Rows, each with roughly how far along a hidden order it lies (0 to 10)
In the rows, 128 means zero.
[116 124 119 120 115 124 124 129 140 119 129 121  91 116 131 124 136 134
 133 120 129 170 130 136 131 127 136 136 131 114 138] | 6
[121 129 118 125 117 127 119 129 137 117 130 117 101 121 129 125 132 111
 134 125 130 202 130 141 135 128 134 138 127 113 137] | 5
[120 121 131 113 121 126 117 140 138 111 131 107 173 115 127 139 147 130
 134 133 132 181 132 142 139 136 135 135 124 125 145] | 3
[116 121 123 123 122 121 127 141 146 128 131 105 101 114 129 126 141 138
 137 121 130 181 131 137 136 119 136 137 130 124 137] | 5
[148 139 124 143 139 135 136 114  88 139 130 142  84 150 126 123 104 102
 126 139 125 121 122 143 120 136 120 122 125 124 108] | 5
[152 139 119 161 138 125 154 112  82 162 129 152   1 154 129 108  97 125
 130 130 118 113 117 117 114 131 116 120 136 116  94] | 10
[143 136 123 125 136 138 133 111 110 115 130 135 205 130 126 141 105  85
 126 133 128  74 122 147 128 146 129 124 120 121 124] | 0
[117 125 129 132 121 124 133 135 134 126 127 131  89 128 131 126 137 144
 129 124 123 134 126 119 124 124 126 125 136 113 126] | 8
[138 130 132 119 139 133 129 122 114 115 129 123 222 125 127 142 123  92
 130 133 128  70 122 138 129 142 129 121 121 128 131] | 0
[131 129 131 111 128 132 124 122 136  98 129 132 237 121 128 146 135 103
 126 131 131  94 126 138 130 140 131 126 125 119 138] | 1
[122 128 122 127 120 127 123 126 137 121 130 121 102 123 130 125 131 121
 133 122 128 183 128 136 130 126 132 133 128 114 133] | 5
[143 134 127 128 143 137 140 117 103 124 130 131 186 138 124 141 115  94
 126 137 125  39 119 131 124 146 125 117 121 131 122] | 0
[135 136 122 153 141 128 143 120  99 162 128 144   1 148 129 106  96 119
 132 126 121 163 120 122 119 129 122 124 127 122 106] | 8

Part 2:
[116  16 149 117 132 136 135 141 127 142 144 130  83 128  81 125 130 147
 133 131 111 111 150 126 133 122 117 107 130 119 134 117 133 123 124 127
  88 125 170 123 134 101 141  90 116 132 147 145 122 133 119 131 129 128
 130] | 6
[114 144 123 122 127 130 137 145 128 123 125 122 112 125 173 130 127 110
 124 130 130 137 127 126 129 131 115 140 123 116 124 130 113 140 128 122
 122 105 134 124 129 122 132 128 124 123 119 126 131 134 143 124 128 128
 128] | 4
[135 179 122 155 129 130 149 131 126 119 115 128 170 126 126 138 128 122
 120 117 138 121 123 129 130 136 157 132 128 150 135 149 129 133 136 131
 119 118 103 126 125 121 140 127 100 122 117 126 111 133 121 123 123 122
 127] | 0
[131  69 132 115 130 123 122 107 125 136 129 131  83 139  42 109 126 140
 117 117 122 147 135 122 127 128 132 129 128 156 125 138  94 124 125 133
 154 166 142 138 127 146  81 169 105 128 123 129 124 109 160 127 128 136
 122] | 1
[142 226  76 186 126 123 133 111 132 111 119 121 214 121 255 163 126 119
 143 131 142 112 105 138 119 138 183 152 132 111 132 116 156 143 138 120
 144 118  54 127 120 134 183 141 158 128 119 108 127 148  52 127 123 115
 139] | 6
[132 223  98 185 130 136 129 114 130 102 131 126 202 128 102 141 128 139
 148 120 139 109 119 140 117 132 164 145 131  80 136 110 171 107 140 122
 128 148  95 130 118 118 190 143 162 126 133 106 129 143  77 130 122 115
 145] | 8
[102   4 121  73 130 127  94 115 131 145 131 125  68 140 117 111 124 141
 123 128 114 142 122 123 131 115 100 138 130 138 113 109  95 137 120 136
 167 157 149 133 137 156  71 169 154 133 135 133 148 114 162 133 135 140
 126] | 8
[ 90 157 133 112 127 150 141 147 124 120 130 127 100 135   1 108 126 126
 116 105 128 147 141 123 128 126  93 145 121 124 129 151 116 107 130 129
 109 135 174 132 133 109 120 139  99 120 125 124 123 122 185 122 126 132
 123] | 2
[109 151 127  99 124 130 104 147 131 120 126 121 118 122 255 134 125 104
 131 142 128 124 110 131 129 127  99 135 124  93 117  99 122 145 122 125
 158  86 125 125 130 142 103 139 168 131 121 127 154 131 142 130 131 130
 129] | 10

Next part:
[127 134 113 132 152 149 137 115 171 118 109 185 137 120 136  96  82 174
 115 154 119 133 170 126] | 3
[123 103 152 123 144 137 139 126 149 120 122  46 114  75 158 156 105  79
 142 152 147 112 140 170] | 8
[165 145 148 134  40  69 182 145  13 130 168 144 208 146 176  97 122 111
 128  75  98 146 107 109] | 0
[119 145 153 151 133 187 131 107 110 120 130 163 126 160 112 116 114 163
 127 117 134 125  65 141] | 4
[110 139 159 132 109 179 159 131 113 112 130 189 143 119 144 151 200 164
 145 109 159 159 132 164] | 3
[133 126 127 116 165 196  89  91 213 102 120  97 115  96 135 101 186  88
  95 141 152  92 135 155] | 0
[124 157 128 125 134 112 130 109 137 131 113 213 111 126 128  77  87 153
 122 129 118 118 107 171] | 0
[145 115 119 109 173 146 113 113 179 126 134 124 128 120 145 104 150 116
  99 120 191  73 165  90] | 3
[147 160 158 143 134  66 115 162 144 156  83 130 103 124 121 125 211 118
 132 142 186 184 109 125] | 9
[126 133 143 127 103 162 150 118 150 102 120 127 116 100 178 132 119  45
 123 136 110 157  96 129] | 2
[132 135 122 141 114  70 100 158 115 151 108  89 112 137  87 163 220 144
 139 137 145 172 141 104] | 10
[112 159 125 150 116 132  74 126 183 142  61  96  93 101  91 122 232 157
 121 171 104 160  80 153] | 6
[111 130 149 111 123 163 134 129 180 109 110 173  88  98 160 152 175  50
 132 145 132 169 101 136] | 3
[135 156 146 137 149 137  97 123 184 103 109 151 121 100  97  78 226  80
 113 140 154 115 119 136] | 0
[128 111 109 127 156 136 105 131 179 126 112  41 120  84 134 141 203 109
 114 153 166 119 181 127] | 8
[130 125 109 113 173 132  74 117 197 125 113 113  74 128  93 103 168  88
 105 139 152  80 118 107] | 5
[116 147 134 126 121 128 122  99 124 125 145 137 147 113 108 144 191 141
 145  98 121 106 118 188] | 0
[105 129 135 115 112 113 109 135 161 123  82 112  52  78 111 167 214 131
 159 127 163 113 137 184] | 5
[135 119 163 136 213  97 114 142 168 122 129 154 107 137 122 117 103 119
 135 162 144 102 120  89] | 10
[139 101 168 122 116 143 140 149  59  99 144 159 124 135 139 124 100 168
 156 105 113  84 145 148] | 2
[107 104 126 129 174 146 148  93 128 156 159  93 173 137 156 149  73 162
 129 116 104 102 124 136] | 10
[117 129 120 124  60 138 154 144  90  97 141 125 137 108 111 151 114 103
 145 130  90 184 154 142] | 0
[147 119  84 121 106 175 134 130 119 118 126 148 166 149 157 120  77 152
 102 147  88 154 176 101] | 1
